Here is a tiny trained network, its code and every weight. The questions are about switching its units off for an input and a class, where a switched-off unit gives its printed mean instead of its output.

import numpy as np


def w(rows, s, z=0):
    codes = np.array(rows[::2]) - 128.0
    scale = np.full(codes.shape[1], s)
    scale[-1] = z or s
    return codes * scale


def f(y):
    return y / 2 * (1 + np.tanh(0.7978845608 * (y + 0.044715 * y**3)))


def log_softmax(a):
    a = a - a.max(-1, keepdims=True)
    return a - np.log(np.exp(a).sum(-1, keepdims=True))


def net(x, mask):
    res = np.array(x, float).reshape(1, 6) / 4 @ E
    y = f(res @ A[0][:, :-1].T + A[0][:, -1])
    res = res + np.where(mask, y, B[0][:, -1]) @ B[0][:, :-1]
    return log_softmax(res[-1] @ U[:, :-1].T + U[:, -1])


A, B = {}, {}
E = w([
[62,165,111,155],'x0',
[231,153,141,59],'x1',
[141,14,27,74],'x2',
[40,170,93,42],'x3',
[74,3,236,95],'x4',
[97,120,171,14],'x5',
],0.011)
A[0] = w([
[223,207,159,65,120],'n1',
[117,152,137,117,74],'n2',
[94,146,164,196,104],'n3',
[74,112,130,44,29],'n4',
[173,124,111,71,66],'n5',
[125,81,77,125,40],'n6',
[159,162,60,143,159],'n7',
[131,97,129,93,107],'n8',
[114,44,69,106,53],'n9',
[182,155,68,202,96],'n10',
[129,122,111,149,2],'n11',
[85,122,77,98,159],'n12',
[43,165,165,83,164],'n13',
[128,114,252,161,129],'n14',
[88,126,108,87,105],'n15',
[162,158,78,188,43],'n16',
[166,100,76,108,150],'n17',
[168,96,197,154,74],'n18',
],0.012,0.0087)
B[0] = w([
[211,162,139,93,250],'n1',
[131,160,185,145,131],'n2',
[109,120,134,234,203],'n3',
[106,104,170,82,197],'n4',
[140,92,98,69,177],'n5',
[113,58,95,150,154],'n6',
[104,219,47,123,232],'n7',
[129,109,122,89,167],'n8',
[83,28,69,116,199],'n9',
[171,140,65,185,242],'n10',
[149,109,119,122,120],'n11',
[54,152,74,106,193],'n12',
[59,204,227,85,249],'n13',
[172,47,255,185,250],'n14',
[83,141,131,121,170],'n15',
[182,181,104,237,199],'n16',
[134,67,43,100,205],'n17',
[213,61,140,151,196],'n18',
],0.0077,0.011)
U = w([
[194,43,228,206,142],'0',
[101,199,99,89,141],'1',
[230,135,101,56,54],'2',
[159,216,38,240,135],'3',
[146,203,213,126,73],'4',
[90,35,55,113,254],'5',
[34,128,183,45,93],'6',
[12,109,190,251,85],'7',
],0.011,0.0059)

Each question gives the input, the list of numbers given to net, and the class t.
The units are the neurons (one row each of A and B). Each row of codes is followed by its name. A weight is (code - 128) times the scale printed after its matrix; where a second scale follows, it is the last column's (A, B and U).
mask holds one flag per neuron, in row order. A switched-off neuron (its flag False) gives its mean, the last column of its row in B, instead of its output. The means were averaged over made-up inputs and are rounded, as every weight is.
A unit's drop is (log p(t) with every unit on - log p(t) with that unit switched off) / (log p(t) with every unit on - log p(t) with every unit switched off).
The circuit of an input: a set's keep is (log p(t) with only the set's units on - log p(t) with every unit switched off) / (log p(t) with every unit on - log p(t) with every unit switched off). Starting from the 12 units with the biggest drops (on a tie, the unit counted first), units are removed one at a time, each time the one whose removal leaves the highest keep (on an exact tie, the one counted first), for as long as the keep stays at least 0.8.
circuit, biggest first: the units of the circuit, biggest drop first
top k neurons: the k neurons with the biggest drops, biggest first
drop when u is switched off: that unit's drop, to one decimal
input [-7,6,5,7,3,6], class 6: circuit, biggest first => n4
input [-5,-2,4,-6,-1,-1], class 5: circuit, biggest first => n14; n17
input [1,6,-7,-3,-4,3], class 2: top 3 neurons => n1; n13; n3
input [-4,7,5,2,5,8], class 6: top 2 neurons => n4; n10
input [-2,-7,6,8,0,1], class 6: top 2 neurons => n13; n4
input [0,-5,-3,-4,1,-6], class 0: top 2 neurons => n14; n7
input [-1,-6,3,1,6,0], class 6: top 3 neurons => n10; n16; n3
input [1,-8,8,6,-4,8], class 6: top 2 neurons => n13; n4
input [0,0,-8,8,-6,6], class 4: top 2 neurons => n1; n13
input [0,3,3,7,-3,-2], class 1: top 2 neurons => n7; n14
input [1,6,6,-4,8,-8], class 5: top 2 neurons => n9; n17
input [5,-3,-3,-5,3,-5], class 0: drop when n7 is switched off => 0.1
input [-6,4,-5,-2,-1,8], class 0: drop when n14 is switched off => 2.7
input [-3,-8,-8,2,-8,7], class 4: circuit, biggest first => n13
input [0,3,4,5,-8,4], class 1: drop when n12 is switched off => 0.7
